[[128 115 114 132 113 103 123 132]
 [125 142 137 118 121 127 137 107]
 [115 142 138 131 124 115 134 113]
 [123 133 125 129 120 115 116 130]]
|
[[132 128 115 114 132 113 103 123]
 [107 125 142 137 118 121 127 137]
 [113 115 142 138 131 124 115 134]
 [130 123 133 125 129 120 115 116]]

[[130 134 139 104 130 132 122 128 118 127 129]
 [133 136 128 119 128 143 113 116 125 119 119]
 [132 132 121 129 147 150 138 129 128 109 149]
 [132 142 128 105 127 138 128 116 129 120 109]]
|
[[129 130 134 139 104 130 132 122 128 118 127]
 [119 133 136 128 119 128 143 113 116 125 119]
 [149 132 132 121 129 147 150 138 129 128 109]
 [109 132 142 128 105 127 138 128 116 129 120]]

[[129 130 132 137]
 [129 130 125 136]
 [129 124 132 118]
 [127 126 120 125]
 [126 122 127 106]
 [129 131 130 141]
 [128 127 132 123]]
|
[[137 129 130 132]
 [136 129 130 125]
 [118 129 124 132]
 [125 127 126 120]
 [106 126 122 127]
 [141 129 131 130]
 [123 128 127 132]]

[[126 125 106 131 121 126 131 143 123 123 156 141 114 107 137 118]
 [136 118 144 124 112 142 134 126 131 144 114 120 149 125 116 132]
 [137 120 146 124 113 141 133 125 132 145 112 118 149 128 115 132]]
|
[[118 126 125 106 131 121 126 131 143 123 123 156 141 114 107 137]
 [132 136 118 144 124 112 142 134 126 131 144 114 120 149 125 116]
 [132 137 120 146 124 113 141 133 125 132 145 112 118 149 128 115]]

[[122 120 125 131]
 [104 112 113 125]
 [129 124 128 127]
 [120 104 114 120]
 [122 124 126 127]]
|
[[131 122 120 125]
 [125 104 112 113]
 [127 129 124 128]
 [120 120 104 114]
 [127 122 124 126]]

[[127 135 114 131 122 139 124 131 148 118 123 137 133 134]
 [112 132 113 128 107 128 141 123 127 127 122 105 137 128]
 [150 129 102 128 137 133 136 122 133 142 121 131 133 131]
 [125 123 146 117 121 122 115 128 122 112 117 137 153 132]]
|
[[134 127 135 114 131 122 139 124 131 148 118 123 137 133]
 [128 112 132 113 128 107 128 141 123 127 127 122 105 137]
 [131 150 129 102 128 137 133 136 122 133 142 121 131 133]
 [132 125 123 146 117 121 122 115 128 122 112 117 137 153]]
---
[[138 133 124 150 148 121 135]
 [130 139 126 124 147 137 116]
 [129 116 130 121 101 146 140]
 [111 120 135 106 114 107 119]]
|
[[111 129 130 138]
 [120 116 139 133]
 [135 130 126 124]
 [106 121 124 150]
 [114 101 147 148]
 [107 146 137 121]
 [119 140 116 135]]

[[127 132]
 [124 139]
 [126 117]
 [138 108]
 [132 147]
 [131 134]
 [132 126]
 [128 117]
 [118 118]
 [120 153]]
|
[[120 118 128 132 131 132 138 126 124 127]
 [153 118 117 126 134 147 108 117 139 132]]

[[129 135]
 [131 120]
 [125 112]
 [116 123]
 [126 136]
 [127 110]
 [130 150]
 [131 139]
 [131 116]]
|
[[131 131 130 127 126 116 125 131 129]
 [116 139 150 110 136 123 112 120 135]]

[[127 121 125 101]
 [128 111 138 143]
 [127 110 128 104]]
|
[[127 128 127]
 [110 111 121]
 [128 138 125]
 [104 143 101]]

[[132 121 143 121 123 141 139 145]
 [132 120 150 125 103 107 120 114]
 [132 106 136 123 145 116 130 141]
 [128 125 127 130 129 128 127 127]
 [127 127 129 128 128 129 130 127]
 [117 127 132 155 125 135 147 130]]
|
[[117 127 128 132 132 132]
 [127 127 125 106 120 121]
 [132 129 127 136 150 143]
 [155 128 130 123 125 121]
 [125 128 129 145 103 123]
 [135 129 128 116 107 141]
 [147 130 127 130 120 139]
 [130 127 127 141 114 145]]

[[124 124 139 135 123 124 116 120 125 104 131]
 [135 118 133 120 128 140 141 127 116 113 139]
 [127 113 123 140 119 136 136 121 136 142 118]
 [131 112 133 129 122 139 143 122 121 114 135]
 [133 121 128 119 129 137 153 133 122 124 139]
 [125 123 139 135 123 126 117 119 124 104 131]
 [131 109 134 135 119 140 133 117 122 116 130]]
|
[[131 125 133 131 127 135 124]
 [109 123 121 112 113 118 124]
 [134 139 128 133 123 133 139]
 [135 135 119 129 140 120 135]
 [119 123 129 122 119 128 123]
 [140 126 137 139 136 140 124]
 [133 117 153 143 136 141 116]
 [117 119 133 122 121 127 120]
 [122 124 122 121 136 116 125]
 [116 104 124 114 142 113 104]
 [130 131 139 135 118 139 131]]

[[156 133]
 [123 113]
 [123 120]
 [140 123]]
|
[[140 123 123 156]
 [123 120 113 133]]

[[139 124]
 [125 133]
 [131 102]
 [151 129]
 [127 113]]
|
[[127 151 131 125 139]
 [113 129 102 133 124]]
